Here is a tiny trained network, its code and every weight. The questions are about switching its units off for an input and a target symbol, where a switched-off unit gives its printed mean instead of its output.

import numpy as np


def w(rows, s, z=0):
    codes = np.array(rows[::2]) - 128.0
    scale = np.full(codes.shape[1], s)
    scale[-1] = z or s
    return codes * scale


def norm(h):
    return h / np.sqrt((h * h).mean(-1, keepdims=True) + 1e-5)


def f(y):
    return y / 2 * (1 + np.tanh(0.7978845608 * (y + 0.044715 * y**3)))


def softmax(a):
    e = np.exp(a - a.max(-1, keepdims=True))
    return e / e.sum(-1, keepdims=True)


def log_softmax(a):
    a = a - a.max(-1, keepdims=True)
    return a - np.log(np.exp(a).sum(-1, keepdims=True))


def net(x, mask):
    ids = ['ΔΠΩαβγεηθλμξστφψ'.index(c) for c in x.split()]
    T = len(ids)
    res = E[ids] + P[:T]
    r = norm(res)
    for j in range(3):
        rows = slice(2 * j, 2 * j + 2)
        q, k, v = (r @ M[0][rows].T for M in (Q, K, V))
        z = softmax(np.where(np.tri(T) > 0, q @ k.T / 2**0.5, -1e9)) @ v
        o = O[0][rows]
        res = res + np.where(mask[j], z, o[:, -1]) @ o[:, :-1]
    y = f(norm(res) @ A[0][:, :-1].T + A[0][:, -1])
    res = res + np.where(mask[3:19], y, B[0][:, -1]) @ B[0][:, :-1]
    return log_softmax(norm(res)[-1] @ U[:, :-1].T + U[:, -1])


Q, K, V, O, A, B = {}, {}, {}, {}, {}, {}
E = w([
[54,149,156,104],'Δ',
[52,167,144,172],'Π',
[87,151,91,143],'Ω',
[96,104,190,143],'α',
[137,124,143,74],'β',
[81,150,141,6],'γ',
[109,139,108,118],'ε',
[137,50,118,95],'η',
[144,157,170,131],'θ',
[143,134,152,47],'λ',
[93,134,100,139],'μ',
[141,123,149,60],'ξ',
[169,155,120,106],'σ',
[186,104,59,65],'τ',
[75,54,199,4],'φ',
[91,144,94,135],'ψ',
],0.024)
P = w([
[92,150,123,241],'0',
[139,139,160,254],'1',
[102,181,133,229],'2',
[95,192,106,231],'3',
[110,165,143,229],'4',
[98,173,125,233],'5',
],0.004)
Q[0] = w([
[16,167,221,115],'h0',
[224,186,222,208],'h0',
[241,218,111,160],'h1',
[173,69,1,80],'h1',
[159,53,165,184],'h2',
[222,73,75,106],'h2',
],0.012)
K[0] = w([
[9,134,198,129],'h0',
[217,164,118,239],'h0',
[193,146,88,214],'h1',
[188,65,59,110],'h1',
[158,22,111,197],'h2',
[190,86,48,115],'h2',
],0.012)
V[0] = w([
[93,160,75,83],'h0',
[34,19,160,50],'h0',
[191,252,105,98],'h1',
[176,55,9,107],'h1',
[79,116,105,40],'h2',
[88,197,145,70],'h2',
],0.016)
O[0] = w([
[24,115,166,137,160],'h0',
[108,56,150,40,254],'h0',
[126,119,38,45,175],'h1',
[161,74,56,247,52],'h1',
[94,90,118,169,239],'h2',
[38,140,108,149,244],'h2',
],0.012,0.0078)
A[0] = w([
[85,160,151,105,92],'n0',
[172,143,3,134,177],'n1',
[182,234,45,90,71],'n2',
[108,134,19,120,228],'n3',
[214,56,159,156,2],'n4',
[91,106,138,155,73],'n5',
[108,130,130,124,154],'n6',
[142,51,87,85,170],'n7',
[130,129,213,140,18],'n8',
[160,152,113,119,92],'n9',
[127,148,162,92,163],'n10',
[138,36,66,150,169],'n11',
[46,236,161,81,192],'n12',
[146,102,141,81,130],'n13',
[224,79,132,125,85],'n14',
[147,134,130,96,86],'n15',
],0.014,0.0023)
B[0] = w([
[135,135,132,159,173],'n0',
[251,34,174,67,148],'n1',
[58,102,120,2,162],'n2',
[224,88,136,57,168],'n3',
[17,142,169,171,151],'n4',
[95,170,112,164,141],'n5',
[125,134,122,148,144],'n6',
[160,137,99,191,178],'n7',
[161,143,188,80,134],'n8',
[121,135,122,106,124],'n9',
[152,129,140,161,160],'n10',
[168,104,128,209,165],'n11',
[189,161,74,198,249],'n12',
[127,112,136,177,154],'n13',
[69,137,160,195,142],'n14',
[126,119,125,139,131],'n15',
],0.018,0.013)
U = w([
[20,210,196,115,42],'Δ',
[151,221,165,167,7],'Π',
[143,139,124,149,37],'Ω',
[213,166,226,135,219],'α',
[103,88,99,113,54],'β',
[5,118,114,56,47],'γ',
[116,138,122,143,23],'ε',
[136,68,196,238,190],'η',
[149,226,104,43,248],'θ',
[107,99,23,114,153],'λ',
[118,149,159,154,120],'μ',
[119,78,96,117,13],'ξ',
[197,69,96,24,252],'σ',
[250,36,130,157,43],'τ',
[73,46,200,49,222],'φ',
[129,158,116,177,52],'ψ',
],0.014,0.0032)

Each question gives the input, a string of symbols that net reads in full, and the target symbol t.
The units are the heads (2 rows each of Q, K, V and O) and the neurons (one row each of A and B). Each row of codes is followed by its name. A weight is (code - 128) times the scale printed after its matrix; where a second scale follows, it is the last column's (O, A, B and U).
mask holds one flag per unit, heads first, then neurons. A switched-off unit (its flag False) gives its mean, the last column of its rows in O or B, instead of its output. The means were averaged over made-up inputs and are rounded, as every weight is.
A unit's drop is (log p(t) with every unit on - log p(t) with that unit switched off) / (log p(t) with every unit on - log p(t) with every unit switched off).
The circuit of an input: a set's keep is (log p(t) with only the set's units on - log p(t) with every unit switched off) / (log p(t) with every unit on - log p(t) with every unit switched off). Starting from the 12 units with the biggest drops (on a tie, the unit counted first), units are removed one at a time, each time the one whose removal leaves the highest keep (on an exact tie, the one counted first), for as long as the keep stays at least 0.8.
units of the circuit, in order: the units of the circuit, biggest drop first
unit that matters most: the unit with the biggest drop
top k neurons: the k neurons with the biggest drops, biggest first
heads that matter: for each layer, one digit per head in row order, 1 if its drop is at least 0.15 and else 0, layers parted by /
drop when u is switched off: that unit's drop, to one decimal
input λ λ Ω ξ, target λ: unit that matters most => h1
input φ λ η τ β, target η: top 2 neurons => [n2; n7]
input λ λ λ λ, target λ: top 2 neurons => [n1; n2]
input φ λ ξ, target φ: heads that matter => 100
input γ Π ε, target γ: heads that matter => 100
input θ λ λ, target θ: heads that matter => 010
input σ τ μ, target σ: heads that matter => 011
input σ β λ μ λ, target λ: top 3 neurons => [n1; n11; n8]
input ψ λ η σ, target σ: top 2 neurons => [n1; n2]
input σ σ λ ε, target σ: units of the circuit, in order => [h1; n3]
input φ λ λ, target φ: heads that matter => 100
input θ γ η λ λ β, target λ: top 2 neurons => [n4; n2]
input α θ α ε λ, target α: top 2 neurons => [n2; n10]
input θ λ ξ, target θ: units of the circuit, in order => [h1]
input Δ η η β, target η: top 2 neurons => [n2; n4]
input η λ η, target η: drop when h1 is switched off => 0.1
input θ Π τ σ, target σ: drop when h1 is switched off => 0.3
input η λ ξ, target η: drop when n2 is switched off => 0.3
input θ λ ε, target θ: drop when h1 is switched off => 0.4
input η η θ θ Ω, target θ: units of the circuit, in order => [h2]
input τ ξ λ Π, target Π: units of the circuit, in order => [n12; h1]
